[128 = 0]

[144 108 107 131 166  98 175 134 125 116 109 154 115 109 154 142 117 145
 149 115 136 124 112  87  61 155 184 139 134 118 130 129 138 101 115 118
 122 136 116 155 155 103 106 151 162 114 158 105 108 124 146 107 113 118
 108 157 134 140 132 130  96 126 104 145 108 167 125] -> (75)
[ 77 125 137 131 160 107 151  89  90 125 118 144 120 121 139 120  76 123
 122  86 145 134 118 105 110  93 202 129 123 113 119 116 114  73 105 136
 105 110 114 129 142 170 125 186 173  85 119 135 120 100 160 121 156 102
  91 189 135 130 135 109 103 124 121  98 145 115 163] -> (75)
[ 84  91 131 120 180 120 148 115  87  91 122 138 101  93 126 138  68 142
 121 105 175 124 126 112 129 100 179 134 142 122  98 115 123  79 125 138
  97 113 114 123 123 134 110 161 198  95 133 140  90  82 186 122 127 142
  80 178 117 151 133 116 106 121 131 113 114  84 149] -> (75)
[135  73 129 143 188  97 175 129 108  96 138 145 104  80 153 141  66 143
 139 120 161 123 123  94  73 115 199 141 126 119 118 115 118  79 114 114
 108 119 128 130 141 122 101 154 183  94 140 125 112 127 188 102 140 144
 103 178 135 126 114 136  89 120 117 133 111  94 163] -> (75)
[127 116 110 144 180  72 202 110 114 133  83 166 126 124 187 115  93 121
 164  70 127 131  88  71  23 158 244 145 120 104 147 122 123  73 122 119
 120 133  97 168 174 130 112 186 170  84 174  92 114 149 145 105 136  77
  98 194 165 132 117 133  82 127  84 111 129 196 143] -> (75)
[111 124 120 133 161  97 179 114 100 130 116 145 131 124 151 121 106 125
 142  81 149 133 103  89  62 128 204 133 117 113 139 129 112  81 115 124
 115 117 122 143 152 153 121 170 159  88 138 116 127 125 148 102 148  93
 102 178 141 125 132 123 102 126 105 111 138 142 149] -> (75)
[157 173 131 117  95 127 110  84 120 144 103 114 134 162 120 117 149  95
 127 111 130 145 118 145 194 128 124 107 116 131 121 137 149 124 132 160
 132 117 108 143 117 141 135 148 122 125 132 125 126 103  90 175 125 102
 116 126 124 152 155 111 156 148 127  82 146 156 120] -> (71)
[ 85  85 132 145 194  98 155 120  88  94 117 150 111  99 144 130  66 134
 132  98 168 123 111  99  84 117 205 132 130 112  98 118 125  71 115 128
 109 122 119 136 143 135 108 166 195 100 153 129 106 106 179 108 135 124
  84 184 128 128 133 116  88 122 109 119 119 103 160] -> (75)
[108 128 147 159 154  92 124  72 102 122  90 145 115 125 150 121  85  84
 125  76 138 145 104 126 147 118 197 123 110 114 117 131 135  75 106 132
 107 101  96 122 152 148 123 171 171  96 137 112 116 134 140 159 139 106
  88 183 134 154 109 103 112 122 108  72 146 116 163] -> (75)
[ 96 109 126 138 180  88 179  98  99 115 115 154 111 109 163 127  71 129
 146 103 150 124  97  85  57 126 215 139 118 107 130 126 132  64 115 122
 108 117 118 146 161 144 112 183 191  66 150 115 108 119 167 102 154 102
  88 196 148 128 127 119  85 129 100 100 133 140 159] -> (75)
[ 76  82 131 146 175 105 162 147 120 110 136 145 127  91 154 133  83 153
 135 114 144 118 119  92  56 127 182 136 104 119 132 116 102 101 110 110
 128 127 131 118 145 137 116 145 166  98 139 133 138 151 176  90 141 145
 118 162 145 108 112 139  93 108 118 141 129  93 161] -> (75)
[ 95  84 135 148 187 105 171 125 101 101 118 156 117  94 150 133  69 144
 136 107 158 125 115  96  78 107 205 138 136 105 126 129 116  77 116 123
 109 100 117 127 144 137 116 152 194  91 160 120 107 133 182 106 157 133
  94 183 136 132 118 122  86 116 106 124 123 104 168] -> (75)
[105 124 125 129 161  87 179  99 107 140 112 157 131 122 164 126  91 125
 143  65 143 130  91  84  55 132 213 132 105 106 122 128 120  63 105 120
 122 122 111 142 155 168 126 185 177  76 150 112 124 135 146 103 156  77
  89 192 146 126 133 119  88 127 102  96 145 143 156] -> (75)
[127 159  90  73 165 124 177  79  67 138  71 138 132 150 143 140 100 121
 135  76 165 134  94  66  40 137 210 127 148 112 122 116 116  76 135 153
 104 118 150 183 128 178 112 212 197  56 158 134  99  39 133  90 132  60
  60 175 117 106 170 103  96 151 110 117 148 219 100] -> (77)
[145 136 128 144 128 101 139 112 141 140 112 135 129 133 145 123 134 111
 142 115  76 129 116 125 133 148 152 133 113 127 134 141 145 116 124 127
 127 129 105 141 145 116 122 133 126 133 146 106 141 147 106 147 133 112
 138 141 143 156 108 126 136 122 107 111 128 156 140] -> (73)
[100  83 152 169 165  94 151 137 139 114 142 144 109  95 150 128  87 128
 153 116 123 123 126 142  99 127 173 132 112 118 129 131 123 104 110 107
 129 133 106 110 151 118 121 122 143 116 140 109 123 178 159 123 128 151
 143 161 146 131 106 137 103 104 114 125 114  83 174] -> (73)
[188 153 139 176 164  54 145  72 130 134  79 149 102 136 168 111 135  71
 141  76 108 156 104 136 187 174 195 129  97 131 124 155 174  87 121 146
 120 136  61 140 180 109 126 142 146 125 166  87 109 148 103 195 115  99
 103 181 147 188 108 113 120 129  96  56 129 166 145] -> (73)
[ 99  61 133 152 185  69 204 111  97 102 102 170 100  91 175 136  61 126
 156  77 152 122 100  72  27 143 251 140 121 105 130 124 129  52 120 109
 108 126  96 150 182 117  95 176 212  64 172  91 109 135 185 102 139 121
  83 206 159 134 112 136  66 111  86 118 114 133 168] -> (75)
[ 94 158 111  99 151 108 155  65  65 146 101 133 141 166 141 119  86 108
 113  54 153 148  92  75  80 103 209 121 119 114 123 106 113  51 103 139
 102 111 136 153 133 210 130 215 176  61 126 133 121  73 127 108 162  48
  67 186 125 111 154  97 107 146 109  86 164 168 128] -> (77)
[153 144 137 130 128 117 111  72 108 110  88 130 121 156 101 135 136  80
 122 112 135 155 121 151 217 129 136 116 121 129  99 142 149 103 142 172
 113 122 104 136 127 131  78 144 155 129 129 120 101  71 110 184 110 123
  84 165 116 171 130  98 146 131 128  71 113 136 120] -> (71)
[ 42  88 119  92 162 172 144 160  97 103 167 138 127 101 120 138  71 178
 127 121 180 112 134  91  51  72 139 135 156 125 122  91  85 113 107 107
 111 111 184 101  98 169 125 176 169  93 114 163 132  90 191  47 151 150
 118 127 108  75 142 128  97 127 145 174 124  70 144] -> (75)

[148  91 116 155 162 127 150 162 116 113 110 143 142 134  89 159 166 175
 134 124  59 127 153 155 107 112 141 101 152  98 123 136 165 129 135 146
 139 110  99 112 137 129  97 157 121 117 120 132 179 151 121  63  90 116
 141 141 117 107 121 116 142 109 109 125  83 162 124] -> j530
[154 166 130 138 117 121 144  96 170 158 161 120 114  99 165 113 116 104
  82  88 255 148 159 126 166 121 137 118 133 188 115 113  90  97 123 120
 105 173 183 165 109 148 154 100 114 142 138 152  97 118 130 144 157 144
 131 116 135 116 137 151 126 149 119 111 149  70 128] -> j245
[116 114 133 157 127 106 152 157  88 116 102 125 162 100 104 168 193 148
 173 140  59 114 142 169  90 122 185 109 142  93 109 167 174 131 166 159
 137 102  88 110 150 103 111 165 120 125 107 139 174 136 121  74 106 129
 162 147 123 132  88  89 175 114 120 134  47 173 117] -> j530
[147 105 128 146 129 126 134 159 115 106 140 131 144 116 135 148 132 151
 129 131 101 118 145 146 119 111 137 125 153 119 114 128 158 112 138 158
 112 118  91 100 140  97 138 143 119 143 125 136 130 127 119 103 121 111
 132 125 122 103 118 139 130  97 105 102  87 143 132] -> j530
[140 130 143 182 109  86 156 154 123 139 144 126 147  56 126 135 125 136
 107 118 174 122 134 170 103 105 166 107 169 120  90 118 164  76 144 164
 109 113 122 117 160 122 125 139 115 154 102 137 125  93 133 127 143 150
 168 124  88  88 104 116 186 132  79 106  85 135 137] -> j719
[160 139 122 160 125 101 150 152 157 153 148 125 155  56 177 130 110 132
  78 111 229 131 173 137 110 110 165 111 168 138  83 118 157  74 130 153
  99 152 155 100 146 137 136 121 111 160 107 139  94  98 132 133 153 157
 148 116  89  63 122 168 166 115  60  50  99 111 140] -> j719
[120 104 129 137 122 134 128 150  98 104 122 136 148 126 131 145 121 152
 167 137  32 113 136 139 100 115 141 131 145  73 127 142 159 144 136 143
 120 103  97  97 147 113 103 148 134 120 109 141 171 132 126  88 108 114
 142 182 151 125 100 126 130 109 127 151  97 148 118] -> j530
[138 131 116 170 118  96 180 156 158 164 139  98 176  58 145 122 122 126
  91 107 234 137 170 148 107 125 174  96 185 154  88 117 155  85 127 181
 160 135 156 130 146 123 142 123 130 160  94 130 107 113 125 126 158 163
 163 101 100  58 161 132 172 121  92  86 116 113 133] -> j879
[136 131 143 165 130 104 151 154 142 139 145 137 139  38 145 132 112 136
 115 119 188 133 147 164 128 140 167  79 186 143  97 147 167  90 167 165
 117 133 134 113 153 103 141 129 113 162 100 135 126 114 128 120 132 148
 158 107 110 114 127 125 174 125  84  94 104 126 131] -> j879
[144 131 131 164 138 115 174 143 122 141 124 125 145  97 137 131 105 120
 102 118 133 130 140 144 126 119 151 121 158 131 123 114 154 109 133 160
 118 125 127 121 143 126 130 160 128 134 112 128 119 128 140 103 148 136
 130  91 127 108 112 125 146 124  98 111 115 131 121] -> j719
[136 129 127 156 155 109 150 136 165 158 163 132 147  75 154 122 121 143
 101  92 216 130 176 137 146 110 168 110 185 147  85  94 148  65 119 141
 119 138 119 109 137 127 119 123 116 141 113 135  99 112 124  50 153 151
 160 120  89  72 114 155 136  97  87  87 105 109 136] -> j719
[165 139 140 139 141 116 147 141 169 142 151 135 135  99 164 122 105 124
 103 100 211 140 156 133 150 108 169 116 142 136 106 108 132  83 129 135
 120 143 151 124 128 143 159 100 111 146 108 146  96 120 114 155 160 140
 132 113 105  79 122 173 119 134 118  81 114 120 136] -> j719
